Here is a tiny trained network, its code and every weight. The questions are about switching its units off for an input and a class, where a switched-off unit gives its printed mean instead of its output.

import numpy as np


def w(rows, s, z=0):
    codes = np.array(rows[::2]) - 128.0
    scale = np.full(codes.shape[1], s)
    scale[-1] = z or s
    return codes * scale


def norm(h):
    return h / np.sqrt((h * h).mean(-1, keepdims=True) + 1e-5)


def f(y):
    return y / 2 * (1 + np.tanh(0.7978845608 * (y + 0.044715 * y**3)))


def log_softmax(a):
    a = a - a.max(-1, keepdims=True)
    return a - np.log(np.exp(a).sum(-1, keepdims=True))


def net(x, mask):
    res = np.array(x, float).reshape(1, 3) / 4 @ E
    u = 0
    for l in range(3):
        y = f(norm(res) @ A[l][:, :-1].T + A[l][:, -1])
        res = res + np.where(mask[u : u + 6], y, B[l][:, -1]) @ B[l][:, :-1]
        u += 6
    return log_softmax(norm(res)[-1] @ U[:, :-1].T + U[:, -1])


A, B = {}, {}
E = w([
[149,62,254],'x0',
[97,74,64],'x1',
[14,142,157],'x2',
],0.0083)
A[0] = w([
[69,165,108,78],'L0N1',
[106,9,99,48],'L0N2',
[97,122,141,206],'L0N3',
[132,56,79,196],'L0N4',
[42,147,93,29],'L0N5',
[80,144,192,2],'L0N6',
],0.011,0.00074)
B[0] = w([
[148,194,2,202],'L0N1',
[152,97,190,253],'L0N2',
[106,207,212,161],'L0N3',
[23,50,137,222],'L0N4',
[122,218,117,252],'L0N5',
[160,75,91,201],'L0N6',
],0.0065,0.003)
A[1] = w([
[163,159,48,53],'L1N1',
[181,149,92,189],'L1N2',
[212,75,254,253],'L1N3',
[177,96,133,203],'L1N4',
[106,12,172,230],'L1N5',
[58,130,216,131],'L1N6',
],0.0095,0.0022)
B[1] = w([
[54,148,137,156],'L1N1',
[110,98,218,150],'L1N2',
[150,194,185,255],'L1N3',
[17,146,146,155],'L1N4',
[80,104,106,211],'L1N5',
[80,2,133,173],'L1N6',
],0.0081,0.0077)
A[2] = w([
[132,39,67,1],'L2N1',
[129,7,106,174],'L2N2',
[64,121,116,227],'L2N3',
[168,124,219,135],'L2N4',
[102,145,127,148],'L2N5',
[190,127,140,221],'L2N6',
],0.012,0.0042)
B[2] = w([
[80,105,121,143],'L2N1',
[109,6,102,227],'L2N2',
[232,134,116,253],'L2N3',
[121,183,179,244],'L2N4',
[152,120,73,158],'L2N5',
[41,156,207,163],'L2N6',
],0.014,0.0052)
U = w([
[100,50,175,70],'0',
[173,72,128,115],'1',
[146,227,8,168],'2',
[173,98,63,1],'3',
[89,40,66,110],'4',
[124,174,207,217],'5',
],0.017,0.0066)

Each question gives the input, the list of numbers given to net, and the class t.
The units are the neurons (one row each of A and B). Each row of codes is followed by its name. A weight is (code - 128) times the scale printed after its matrix; where a second scale follows, it is the last column's (A, B and U).
mask holds one flag per neuron, layer by layer. A switched-off neuron (its flag False) gives its mean, the last column of its row in B, instead of its output. The means were averaged over made-up inputs and are rounded, as every weight is.
A unit's drop is (log p(t) with every unit on - log p(t) with that unit switched off) / (log p(t) with every unit on - log p(t) with every unit switched off).
The circuit of an input: a set's keep is (log p(t) with only the set's units on - log p(t) with every unit switched off) / (log p(t) with every unit on - log p(t) with every unit switched off). Starting from the 12 units with the biggest drops (on a tie, the unit counted first), units are removed one at a time, each time the one whose removal leaves the highest keep (on an exact tie, the one counted first), for as long as the keep stays at least 0.8.
circuit, biggest first: the units of the circuit, biggest drop first
top k neurons: the k neurons with the biggest drops, biggest first
top k neurons in layer l: the k neurons of layer l with the biggest drops, biggest first
drop of u: that unit's drop, to one decimal
input [-1,0,-3], class 4: circuit, biggest first => (L1N3)
input [1,-2,8], class 3: top 2 neurons in layer 2 => (L2N3 L2N4)
input [-2,6,3], class 2: top 2 neurons => (L0N5 L0N1)
input [-5,-3,-8], class 5: top 2 neurons => (L1N2 L2N6)
input [-5,2,-7], class 4: top 2 neurons => (L1N3 L0N5)
input [8,3,-8], class 5: circuit, biggest first => (L1N3 L2N4)
input [0,4,6], class 2: top 3 neurons => (L0N1 L0N5 L2N2)
input [-4,8,2], class 2: top 3 neurons in layer 0 => (L0N5 L0N1 L0N6)
input [0,-4,7], class 2: top 2 neurons => (L0N1 L2N2)
input [-6,4,-8], class 4: top 2 neurons => (L1N3 L0N5)
input [0,8,5], class 1: top 3 neurons => (L2N3 L0N2 L2N6)
input [2,3,-8], class 5: top 2 neurons => (L1N3 L1N6)
input [-5,3,-7], class 4: top 2 neurons in layer 1 => (L1N3 L1N2)
input [6,1,-8], class 5: top neuron in layer 1 => (L1N3)
input [-7,7,-7], class 4: drop of L1N3 => 0.7
input [5,2,-6], class 5: drop of L1N3 => 0.9
input [-4,2,-7], class 4: drop of L1N3 => 2.3
input [3,2,-5], class 5: top 2 neurons in layer 1 => (L1N3 L1N6)
